Moves between points:
MR: o>TL, m>TH, p>FJ, l>LC
TQ: o>PN, m>PJ, p>GD, l>MC
PN: o>SD, m>TQ, p>RG, l>MM
CR: o>DT, m>RQ, p>MR, l>QT
ZM: o>NQ, m>LF, p>HT, l>ZB
ZB: o>RP, m>TD, p>PG, l>BQ
SD: o>GD, m>PN, p>ZD, l>JZ
JZ: o>LM, m>MM, p>TQ, l>HR
RP: o>DN, m>ZB, p>LF, l>ZF
CH: o>FJ, m>TL, p>BQ, l>CR
JH: o>DH, m>ZF, p>ZB, l>CH
TL: o>CH, m>MR, p>JG, l>RQ
PR: o>QH, m>LZ, p>SZ, l>NQ
LM: o>PJ, m>JZ, p>PN, l>ML
BL: o>RC, m>TN, p>CZ, l>CP
HZ: o>FB, m>ZD, p>ZC, l>PN
JG: o>BQ, m>FJ, p>JH, l>TH
LC: o>RQ, m>ZT, p>DT, l>BL
ZF: o>JH, m>BQ, p>TD, l>TL
TH: o>MR, m>DT, p>CH, l>ZT
PC: o>TN, m>MT, p>RC, l>LB
DH: o>TD, m>JH, p>RP, l>FJ
SZ: o>HR, m>NC, p>GP, l>QQ
MT: o>PC, m>QP, p>BL, l>FB
TN: o>BL, m>PC, p>QT, l>ZC
PJ: o>TQ, m>LM, p>SD, l>GP
HT: o>QQ, m>RR, p>PR, l>PG
MC: o>MM, m>GP, p>LM, l>NC
GP: o>MC, m>ML, p>JZ, l>QH
DT: o>TH, m>CR, p>TL, l>CZ
ML: o>GP, m>HR, p>MM, l>PR
FJ: o>JG, m>CH, p>ZF, l>DT
MM: o>JZ, m>MC, p>PJ, l>SZ
LZ: o>PR, m>QQ, p>NC, l>ZM
RC: o>QT, m>BL, p>ZT, l>QP
BQ: o>ZF, m>JG, p>DH, l>MR
LF: o>ZM, m>PG, p>RR, l>TD
CZ: o>ZT, m>QT, p>RQ, l>PC
QT: o>CZ, m>RC, p>LC, l>MT
RG: o>ZD, m>GD, p>FB, l>PJ
HR: o>ML, m>SZ, p>MC, l>LZ
NC: o>SZ, m>QH, p>ML, l>HT
FB: o>LB, m>HZ, p>CP, l>SD
QQ: o>LZ, m>HT, p>QH, l>LF
PG: o>LF, m>DN, p>NQ, l>DH
QP: o>MT, m>CP, p>TN, l>HZ
LB: o>ZC, m>FB, p>QP, l>GD
ZC: o>CP, m>LB, p>MT, l>RG
GD: o>RG, m>SD, p>HZ, l>LM
CP: o>QP, m>ZC, p>PC, l>ZD
RQ: o>CR, m>LC, p>TH, l>RC
RR: o>HT, m>NQ, p>LZ, l>DN
ZT: o>LC, m>CZ, p>CR, l>TN
TD: o>ZB, m>DH, p>DN, l>JG
ZD: o>HZ, m>RG, p>LB, l>TQ
QH: o>NC, m>PR, p>HR, l>RR
NQ: o>RR, m>ZM, p>QQ, l>RP
DN: o>PG, m>RP, p>ZM, l>JH

In the rows, zero is written as 64.

The rows follow the links: the fewer symbols apart two points are, the more alike their rows tend to be.

Each row, then its point:
71 53 51 49 59 66 43 62 59 67 88 74 67 68 70 78 44 23 68 46 85 80 55 61 62 59 96 100 38 81 71 44 57 27 54 56 61 89 | CR
51 79 76 74 72 70 84 76 70 66 48 57 67 57 65 47 83 98 65 89 43 46 69 67 58 76 31 30 80 47 57 77 65 111 77 72 67 43 | HR
51 49 35 88 73 59 42 100 48 63 33 66 54 71 34 46 52 75 67 85 86 65 55 51 56 33 73 78 71 78 89 64 44 56 45 71 70 83 | ZF
83 73 69 59 73 65 39 24 71 66 79 51 61 72 51 61 55 47 71 45 59 41 75 83 80 88 55 45 68 79 52 57 76 43 101 62 86 19 | FB
85 73 63 61 74 69 28 31 61 59 81 51 64 72 43 62 57 44 74 55 62 43 71 92 75 81 61 47 68 77 50 55 70 38 104 64 78 28 | LB
67 65 78 69 48 51 73 50 63 49 35 48 56 52 53 69 75 90 65 65 28 55 67 83 81 52 32 37 90 41 32 86 88 77 64 72 59 50 | MM
53 81 67 79 58 64 81 81 65 80 61 43 72 52 64 66 54 66 73 63 45 81 69 59 76 55 64 57 62 105 67 94 80 107 31 87 97 78 | HT
62 65 76 75 53 51 76 53 64 53 36 50 51 54 53 64 75 94 63 70 34 51 68 74 80 56 29 34 95 40 39 85 82 85 66 72 62 42 | MC
72 44 61 52 68 48 59 42 66 54 55 88 43 81 66 61 65 61 49 43 78 55 60 52 62 58 66 85 69 30 65 34 51 7 84 40 43 49 | RC
50 72 67 80 59 57 92 77 70 82 54 46 66 52 63 65 52 70 66 52 47 81 70 49 78 47 64 63 64 97 70 91 76 100 25 82 95 73 | RR
85 63 58 51 68 77 16 42 52 41 78 65 65 71 47 67 65 49 72 77 72 41 61 94 56 83 64 52 61 48 51 40 54 32 99 56 42 47 | QP
76 75 92 41 53 69 87 26 78 64 92 60 74 55 92 80 76 51 60 43 41 61 72 77 73 91 55 47 57 48 37 64 84 69 79 57 58 43 | SD
51 82 73 71 70 77 80 82 72 67 58 52 75 55 64 49 82 92 67 93 49 47 71 69 52 83 38 28 73 53 57 74 61 115 71 74 67 53 | SZ
75 43 52 55 54 52 47 48 62 59 67 75 52 72 62 78 42 36 63 34 78 80 56 58 76 44 92 97 54 71 65 49 65 10 53 55 61 77 | LC
77 61 83 55 34 58 68 38 63 42 57 47 67 50 65 83 76 72 68 62 27 64 70 90 81 60 43 43 77 40 22 81 93 74 57 71 45 59 | LM
74 51 60 48 67 64 45 45 63 49 64 85 56 77 64 64 75 64 56 68 78 45 56 68 47 73 63 69 66 24 63 33 48 18 95 42 31 50 | TN
57 78 66 76 57 75 77 85 63 74 66 39 78 48 59 64 55 63 75 73 49 78 71 68 73 59 61 51 58 103 60 92 78 114 36 85 92 77 | QQ
73 43 53 52 59 44 51 44 61 59 58 81 45 74 61 75 48 46 55 30 77 69 58 56 76 44 84 97 60 59 70 50 62 5 63 49 58 71 | ZT

Each walk starts at a row. The symbols on each line, taken left to right, move it on to the next point.
Each answer is a row, close to the row of the point it stands for.
new walk
74 50 52 50 56 57 41 53 60 65 79 74 58 69 67 78 45 26 63 40 83 81 57 58 69 48 96 99 48 81 71 48 63 15 53 55 61 83
p m o m -> 67 60 49 52 64 72 47 67 61 69 92 76 70 72 73 72 46 24 65 55 93 82 54 59 59 66 96 95 34 84 80 41 51 37 56 56 61 87
p p l -> 60 59 50 53 71 76 51 70 66 75 94 76 72 71 76 67 51 31 63 58 95 80 56 50 49 71 98 95 34 87 89 40 45 45 59 56 66 84
new walk
79 74 77 56 74 64 55 24 74 70 83 55 61 72 56 63 56 51 65 41 58 49 79 77 78 87 57 45 66 76 51 58 76 48 100 62 88 16
p o m l -> 76 80 88 49 67 65 82 21 78 72 89 61 64 64 79 68 69 50 57 34 49 53 78 72 75 96 53 48 59 63 51 63 80 61 97 58 77 25
o l l m -> 60 70 76 76 66 54 82 59 66 59 35 53 56 56 53 54 79 102 63 76 38 43 69 73 74 64 31 28 93 40 49 83 76 90 69 73 66 39
new walk
71 42 61 55 69 40 57 40 66 59 54 83 38 78 65 68 61 59 51 34 77 60 60 53 66 52 72 92 68 40 68 41 56 6 77 43 48 53
m p m -> 72 41 59 56 61 42 53 39 61 61 53 82 42 78 63 70 56 50 55 29 75 67 59 51 77 44 79 97 70 53 67 44 62 2 68 43 53 58
l m m o -> 83 58 57 48 67 74 25 43 53 43 78 73 63 74 53 63 71 53 69 75 75 41 60 85 49 80 65 55 62 36 52 38 50 25 100 50 37 48
new walk
77 69 90 44 38 69 80 30 70 48 82 55 72 48 86 87 74 55 61 57 33 63 68 88 78 80 47 43 65 42 27 74 88 71 67 63 44 59
m p m -> 80 73 92 39 44 68 86 28 75 56 89 59 73 53 91 80 77 53 61 49 38 65 69 80 75 87 53 47 59 46 32 66 89 69 73 62 52 54
o p -> 79 77 83 51 72 63 69 19 77 76 85 56 64 68 72 64 62 52 61 35 56 50 77 71 78 90 55 48 65 70 54 58 78 54 99 58 83 20
new walk
46 69 72 77 57 54 101 79 73 84 50 53 62 54 71 63 53 77 63 50 51 86 66 37 75 48 66 69 65 91 74 91 78 100 27 77 93 76
p m p -> 53 85 66 75 61 86 70 86 60 70 75 42 88 48 61 59 68 70 77 93 49 66 67 78 60 77 55 38 58 86 59 83 72 121 50 85 77 71
o l p -> 56 82 68 77 56 78 73 88 60 70 73 39 84 47 61 64 63 65 77 84 48 73 68 73 68 70 59 42 57 96 59 90 75 119 42 90 86 80
new walk
52 63 49 63 87 71 56 82 69 84 83 85 68 77 69 49 54 50 61 64 98 70 60 40 40 72 93 88 42 83 101 43 36 55 68 55 74 70
p l o p -> 52 60 45 80 94 64 53 92 63 84 57 79 57 80 50 39 54 65 61 63 99 60 61 37 45 59 80 84 55 90 106 51 34 54 68 60 82 67
o m o o -> 51 55 37 85 82 57 43 97 53 72 39 69 54 77 34 41 48 72 68 79 91 65 57 46 53 42 74 80 69 85 95 59 42 53 58 67 80 75
new walk
74 64 79 63 41 56 71 44 62 44 45 44 61 47 56 76 74 77 65 64 29 55 69 88 86 56 38 41 84 39 24 85 92 71 58 72 52 53
p p p p -> 84 66 61 60 69 72 17 36 56 53 79 53 67 73 40 64 57 42 72 67 66 42 66 95 67 78 61 47 68 72 47 51 68 35 105 63 68 37
l l -> 76 68 82 52 35 60 76 33 65 44 67 51 71 49 75 85 77 66 66 60 29 67 66 87 83 67 46 42 68 37 21 77 93 74 59 67 45 63
new walk
88 63 55 56 70 77 18 37 53 48 79 57 66 72 42 67 62 45 72 74 70 40 64 96 65 78 64 46 64 62 49 48 62 31 100 62 56 43
m p p -> 73 50 60 51 70 55 50 41 62 50 58 86 47 78 66 65 75 66 50 53 76 48 57 62 54 63 64 77 68 26 63 32 47 14 93 41 37 50
p l o m -> 78 52 58 46 68 72 32 45 59 44 71 81 61 76 62 63 77 59 60 73 76 44 58 75 48 79 63 61 65 30 56 35 51 25 97 44 32 47
